Here is a tiny trained network, its code and every weight. The questions are about switching its units off for an input and a class, where a switched-off unit gives its printed mean instead of its output.

import numpy as np


def w(rows, s, z=0):
    codes = np.array(rows[::2]) - 128.0
    scale = np.full(codes.shape[1], s)
    scale[-1] = z or s
    return codes * scale


def f(y):
    return np.maximum(y, 0)


def log_softmax(a):
    a = a - a.max(-1, keepdims=True)
    return a - np.log(np.exp(a).sum(-1, keepdims=True))


def net(x, mask):
    res = np.array(x, float).reshape(1, 4) / 4 @ E
    y = f(res @ A[0][:, :-1].T + A[0][:, -1])
    res = res + np.where(mask, y, B[0][:, -1]) @ B[0][:, :-1]
    return log_softmax(res[-1] @ U[:, :-1].T + U[:, -1])


A, B = {}, {}
E = w([
[167,58,170,150,74,124,80,249,132,92],'x0',
[204,86,221,129,130,141,117,48,97,161],'x1',
[100,8,139,169,215,199,207,184,185,208],'x2',
[85,132,180,44,188,63,75,123,182,112],'x3',
],0.013)
A[0] = w([
[123,162,117,109,98,93,96,106,87,94,41],'n1',
[97,162,54,140,75,124,143,173,111,149,103],'n2',
[161,109,145,44,138,83,110,115,177,102,90],'n3',
[160,94,175,148,71,121,69,195,147,86,100],'n4',
[73,147,78,89,109,123,92,164,156,106,84],'n5',
[79,213,125,128,137,126,165,12,111,177,87],'n6',
[179,199,115,139,66,32,107,115,111,50,20],'n7',
[140,89,173,147,70,134,32,186,94,96,4],'n8',
[208,87,220,108,109,163,84,48,65,164,83],'n9',
[195,126,87,211,86,154,150,104,43,132,54],'n10',
[94,134,188,85,184,103,101,128,154,97,79],'n11',
],0.011,0.0031)
B[0] = w([
[117,58,115,147,125,94,182,150,108,179,196],'n1',
[57,173,165,116,179,141,37,170,77,97,198],'n2',
[189,199,158,108,60,165,69,173,93,134,177],'n3',
[127,127,49,178,156,77,109,104,254,121,200],'n4',
[81,137,138,59,180,133,106,107,23,46,184],'n5',
[182,89,33,177,147,116,85,32,178,108,250],'n6',
[91,53,152,131,131,104,220,189,139,196,242],'n7',
[152,115,58,145,105,59,53,52,163,117,195],'n8',
[18,144,245,161,238,163,114,130,78,33,218],'n9',
[154,208,141,28,76,203,66,160,123,204,220],'n10',
[207,158,202,77,37,183,115,183,119,179,184],'n11',
],0.0087,0.019)
U = w([
[55,163,167,124,178,128,99,123,95,20,235],'0',
[178,105,84,146,142,103,77,50,191,109,7],'1',
[182,202,169,92,77,162,78,139,118,181,17],'2',
[104,5,166,140,174,123,211,162,156,227,242],'3',
],0.015,0.0018)

Each question gives the input, the list of numbers given to net, and the class t.
The units are the neurons (one row each of A and B). Each row of codes is followed by its name. A weight is (code - 128) times the scale printed after its matrix; where a second scale follows, it is the last column's (A, B and U).
mask holds one flag per neuron, in row order. A switched-off neuron (its flag False) gives its mean, the last column of its row in B, instead of its output. The means were averaged over made-up inputs and are rounded, as every weight is.
A unit's drop is (log p(t) with every unit on - log p(t) with that unit switched off) / (log p(t) with every unit on - log p(t) with every unit switched off).
The circuit of an input: a set's keep is (log p(t) with only the set's units on - log p(t) with every unit switched off) / (log p(t) with every unit on - log p(t) with every unit switched off). Starting from all 11 units, units are removed one at a time, each time the one whose removal leaves the highest keep (on an exact tie, the one counted first), for as long as the keep stays at least 0.8.
units of the circuit, in order: the units of the circuit, biggest drop first
unit that matters most: the unit with the biggest drop
top k neurons: the k neurons with the biggest drops, biggest first
drop when u is switched off: that unit's drop, to one decimal
input [1,2,-5,7], class 2: unit that matters most	n3
input [8,8,0,-7], class 0: top 2 neurons	(n9, n6)
input [0,-5,5,4], class 0: top 4 neurons	(n7, n1, n5, n10)
input [-8,6,8,-5], class 1: top 2 neurons	(n6, n7)
input [-7,7,5,-8], class 2: top 2 neurons	(n10, n5)
input [0,5,-1,6], class 2: top 2 neurons	(n11, n3)
input [1,8,3,-8], class 0: top 2 neurons	(n9, n11)
input [1,-4,-6,2], class 3: top 3 neurons	(n7, n1, n9)
input [-3,0,-4,3], class 3: top 2 neurons	(n7, n10)
input [-4,0,6,-7], class 2: top 2 neurons	(n10, n7)
input [2,-1,3,-3], class 2: top 2 neurons	(n7, n6)
input [-2,-3,6,-6], class 2: units of the circuit, in order	(n7, n10)
input [-5,-4,-7,2], class 3: drop when n7 is switched off	0.8
input [-7,-6,-3,6], class 1: unit that matters most	n6
input [-6,-5,-5,0], class 1: drop when n9 is switched off	1.9
input [-4,6,1,2], class 0: drop when n9 is switched off	3.4
